Small tables with named rows and columns. After each table, cells are looked up by row and column.

nezig =
,difoza,gal,pufali,lomig,kesog,gapanat,bunov,dos,gep,nekilid
zit,0.56,0.57,0.45,0.53,0.76,0.62,0.90,0.57,0.40,0.56
zez,0.72,0.56,0.47,0.64,0.20,0.52,0.73,0.57,0.88,0.48
nup,0.71,0.59,0.57,0.54,0.45,0.56,0.59,0.46,0.44,0.34
lelu,0.71,0.62,0.47,0.52,0.45,0.54,0.39,0.50,0.44,0.37
samin,0.51,0.56,0.50,0.57,0.38,0.58,0.18,0.45,0.58,0.75
somunez,0.79,0.58,0.70,0.63,0.17,0.51,0.57,0.44,0.76,0.27
fef,0.57,0.64,0.49,0.43,0.84,0.48,0.37,0.57,0.18,0.29
teg,0.62,0.56,0.50,0.62,0.35,0.61,0.76,0.49,0.72,0.70
mag,0.60,0.53,0.40,0.63,0.24,0.57,0.54,0.54,0.82,0.71
kurazof,0.58,0.60,0.59,0.45,0.58,0.45,0.13,0.46,0.22,0.23

dos of nup is 0.46
lomig of zez is 0.64
nekilid of mag is 0.71
gapanat of somunez is 0.51
dos of lelu is 0.50
pufali of kurazof is 0.59
pufali of nup is 0.57
bunov of samin is 0.18
kesog of nup is 0.45
bunov of zez is 0.73
nekilid of zit is 0.56
gep of kurazof is 0.22
gal of zit is 0.57
kesog of kurazof is 0.58
gep of zez is 0.88
gal of teg is 0.56
kesog of fef is 0.84
nekilid of nup is 0.34
nekilid of samin is 0.75
gapanat of teg is 0.61

dumanar.tsv
	nuvi	zigig	vubeba	gosap	zonokeg
bugim	428	293	161	679	440
vobon	425	122	284	325	586
deta	695	516	308	615	615
betiv	296	470	752	267	357
gonune	290	448	716	214	356
suvukuf	429	733	532	597	260
karul	260	375	547	123	329
tugepam	676	555	528	251	639
bomekip	329	644	289	416	153
fopimaf	339	599	235	309	182
daki	248	376	565	141	318
gufebi	315	563	236	290	179
vubut	439	718	623	587	307
met	442	741	597	551	288

vubeba of karul: 547
vubeba of vobon: 284
zigig of vubut: 718
gosap of suvukuf: 597
zigig of betiv: 470
vubeba of suvukuf: 532
gosap of vubut: 587
zonokeg of betiv: 357
zonokeg of tugepam: 639
zonokeg of bugim: 440
nuvi of bomekip: 329
nuvi of vobon: 425
nuvi of fopimaf: 339
vubeba of vubut: 623
gosap of daki: 141
gosap of bugim: 679
gosap of betiv: 267
vubeba of met: 597
nuvi of gonune: 290
Which row has the largest gosap? bugim

semag =
|  | ludunus | rebu | vubik | bof | von | tof |
|---|---|---|---|---|---|---|
| naf | 59 | 185 | 138 | 71 | 147 | 91 |
| deg | 154 | 205 | 87 | 179 | 154 | 180 |
| dodanos | 86 | 129 | 91 | 101 | 177 | 149 |
| fif | 136 | 90 | 167 | 148 | 139 | 148 |
| faloga | 167 | 195 | 134 | 155 | 127 | 107 |
| rudula | 180 | 49 | 182 | 152 | 184 | 103 |

What is the rebu of naf in semag? 185
What is the vubik of deg in semag? 87
What is the tof of faloga in semag? 107
What is the rebu of fif in semag? 90
What is the ludunus of fif in semag? 136
What is the bof of deg in semag? 179
What is the rebu of rudula in semag? 49
What is the tof of fif in semag? 148
What is the von of fif in semag? 139
What is the ludunus of rudula in semag? 180
What is the tof of rudula in semag? 103

tagimu =
         lipamaz    vav  gunaz  lesip  tiredup
zirukil    59.57  62.09  18.98  52.97    88.99
zub        39.88  65.09  48.34  58.56    48.67
fopabap    53.89  49.56  14.04  73.85    55.96
pokipeb    86.14  17.62  37.25  22.89    54.66
fak        87.31  36.16  16.26  38.43    51.39
gilo       10.76  49.24  46.30  70.86    49.26
leme       56.19  38.90  45.17  57.14    61.35
pugafi     71.58  47.00  34.23  46.94    63.23
vulaze     47.70  32.67  60.26  97.86    31.39
ket        61.56  35.11  26.10  39.44    43.46
momus      52.95  66.25  55.11  37.36    60.33
bonut      64.20  55.78  41.85  51.05    71.04
rugeruz    56.37  53.45  42.30  41.79    67.94
zos        46.16  61.86  76.28  45.82    63.16

vav of zirukil is 62.09
gunaz of momus is 55.11
vav of bonut is 55.78
lipamaz of ket is 61.56
lipamaz of rugeruz is 56.37
lipamaz of fak is 87.31
gunaz of fopabap is 14.04
lesip of leme is 57.14
gunaz of gilo is 46.30
tiredup of gilo is 49.26
vav of fopabap is 49.56
lesip of vulaze is 97.86
tiredup of vulaze is 31.39
vav of vulaze is 32.67
vav of ket is 35.11
lipamaz of pokipeb is 86.14
gunaz of rugeruz is 42.30
tiredup of fak is 51.39
lipamaz of momus is 52.95

